Here is a tiny trained network, its code and every weight. The questions are about switching its units off for an input and a target symbol, where a switched-off unit gives its printed mean instead of its output.

import numpy as np


def w(rows, s, z=0):
    codes = np.array(rows[::2]) - 128.0
    scale = np.full(codes.shape[1], s)
    scale[-1] = z or s
    return codes * scale


def norm(h):
    return h / np.sqrt((h * h).mean(-1, keepdims=True) + 1e-5)


def f(y):
    return np.maximum(y, 0)


def softmax(a):
    e = np.exp(a - a.max(-1, keepdims=True))
    return e / e.sum(-1, keepdims=True)


def log_softmax(a):
    a = a - a.max(-1, keepdims=True)
    return a - np.log(np.exp(a).sum(-1, keepdims=True))


def net(x, mask):
    ids = ['ΓΞαβζηθφ'.index(c) for c in x.split()]
    T = len(ids)
    res = E[ids] + P[:T]
    q, k, v = (norm(res) @ M[0].T for M in (Q, K, V))
    z = softmax(np.where(np.tri(T) > 0, q @ k.T / 3**0.5, -1e9)) @ v
    res = res + np.where(mask[0], z, O[0][:, -1]) @ O[0][:, :-1]
    y = f(norm(res) @ A[0][:, :-1].T + A[0][:, -1])
    res = res + np.where(mask[1:9], y, B[0][:, -1]) @ B[0][:, :-1]
    return log_softmax(norm(res)[-1] @ U[:, :-1].T + U[:, -1])


Q, K, V, O, A, B = {}, {}, {}, {}, {}, {}
E = w([
[131,83,71,168,57,91,169],'Γ',
[140,171,140,178,18,46,136],'Ξ',
[45,106,133,171,173,81,193],'α',
[78,133,87,189,121,188,159],'β',
[170,157,65,108,122,213,148],'ζ',
[68,110,2,156,235,93,143],'η',
[95,217,189,111,149,166,208],'θ',
[54,55,133,80,104,178,89],'φ',
],0.018)
P = w([
[206,2,136,174,231,173,41],'0',
[143,16,121,167,174,152,196],'1',
[139,131,129,185,153,132,193],'2',
[103,108,68,176,116,161,144],'3',
[105,185,95,142,158,121,165],'4',
[84,146,23,126,108,120,147],'5',
[53,197,53,99,141,114,158],'6',
[119,163,29,103,70,168,174],'7',
],0.0098)
Q[0] = w([
[159,89,23,119,95,108,102],'head 0',
[115,97,141,82,159,110,85],'head 0',
[12,173,79,96,70,172,152],'head 0',
],0.011)
K[0] = w([
[97,211,182,61,172,60,107],'head 0',
[207,172,118,152,141,86,115],'head 0',
[8,204,2,76,63,119,149],'head 0',
],0.0095)
V[0] = w([
[160,132,71,84,78,252,139],'head 0',
[69,120,219,90,142,165,90],'head 0',
[108,189,179,158,139,164,149],'head 0',
],0.013)
O[0] = w([
[250,82,122,164,128,108,125,253],'head 0',
[106,119,57,60,139,76,99,146],'head 0',
[116,114,119,90,147,95,221,70],'head 0',
],0.016,0.006)
A[0] = w([
[37,149,226,131,89,182,144,23],'neuron 0',
[76,146,46,173,196,126,119,81],'neuron 1',
[126,37,107,171,147,94,233,96],'neuron 2',
[180,118,44,187,171,157,169,116],'neuron 3',
[3,60,114,114,169,77,220,211],'neuron 4',
[107,71,81,181,201,75,157,169],'neuron 5',
[139,116,152,8,105,145,125,151],'neuron 6',
[142,169,160,190,69,144,225,254],'neuron 7',
],0.012,0.0068)
B[0] = w([
[173,146,178,82,134,34,41,173],'neuron 0',
[109,156,68,122,8,148,69,158],'neuron 1',
[168,236,107,158,52,35,221,197],'neuron 2',
[76,227,140,143,189,136,113,225],'neuron 3',
[157,200,203,58,65,165,218,217],'neuron 4',
[99,25,56,151,74,132,153,214],'neuron 5',
[139,138,49,83,202,90,42,158],'neuron 6',
[61,185,118,167,177,161,203,244],'neuron 7',
],0.012,0.011)
U = w([
[114,150,48,173,8,55,107,48],'Γ',
[176,139,82,64,105,75,176,26],'Ξ',
[226,104,137,178,79,113,143,125],'α',
[45,154,68,98,98,172,89,72],'β',
[146,82,157,165,91,195,92,150],'ζ',
[102,93,52,108,206,97,100,254],'η',
[89,139,154,164,117,84,42,154],'θ',
[154,165,160,71,130,147,97,186],'φ',
],0.012,0.0059)

Each question gives the input, a string of symbols that net reads in full, and the target symbol t.
The units are the heads (3 rows each of Q, K, V and O) and the neurons (one row each of A and B). Each row of codes is followed by its name. A weight is (code - 128) times the scale printed after its matrix; where a second scale follows, it is the last column's (O, A, B and U).
mask holds one flag per unit, heads first, then neurons. A switched-off unit (its flag False) gives its mean, the last column of its rows in O or B, instead of its output. The means were averaged over made-up inputs and are rounded, as every weight is.
A unit's drop is (log p(t) with every unit on - log p(t) with that unit switched off) / (log p(t) with every unit on - log p(t) with every unit switched off).
The circuit of an input: a set's keep is (log p(t) with only the set's units on - log p(t) with every unit switched off) / (log p(t) with every unit on - log p(t) with every unit switched off). Starting from all 9 units, units are removed one at a time, each time the one whose removal leaves the highest keep (on an exact tie, the one counted first), for as long as the keep stays at least 0.8.
units of the circuit, in order: the units of the circuit, biggest drop first
top k neurons: the k neurons with the biggest drops, biggest first
drop when u is switched off: that unit's drop, to one decimal
input Ξ φ ζ ζ, target α: top neuron	(neuron 6)
input Ξ Ξ φ, target φ: units of the circuit, in order	(head 0; neuron 4; neuron 0)
input Γ Ξ α Γ, target φ: units of the circuit, in order	(head 0; neuron 4)
input α φ η η φ, target θ: units of the circuit, in order	(head 0; neuron 0)
input φ ζ β Γ φ, target ζ: units of the circuit, in order	(head 0; neuron 2)
input Ξ φ φ Ξ φ θ φ, target Ξ: units of the circuit, in order	(head 0; neuron 4)
input θ η θ, target θ: units of the circuit, in order	(head 0; neuron 0)
input Ξ Ξ Ξ, target θ: top 2 neurons	(neuron 0; neuron 2)
input η Ξ ζ Ξ α α φ φ, target η: units of the circuit, in order	(neuron 6; neuron 4)
input Ξ φ θ, target η: units of the circuit, in order	(neuron 4; neuron 2; head 0)
input φ θ φ η, target Γ: top 4 neurons	(neuron 1; neuron 5; neuron 2; neuron 7)
input φ φ Γ θ Γ θ φ, target Ξ: top 2 neurons	(neuron 4; neuron 6)
input ζ Ξ Ξ Ξ, target θ: drop when neuron 2 is switched off	0.1
input φ α Ξ η, target β: drop when head 0 is switched off	1.0
input φ θ ζ θ, target α: drop when head 0 is switched off	1.9
input φ φ ζ ζ Ξ, target α: top neuron	(neuron 1)
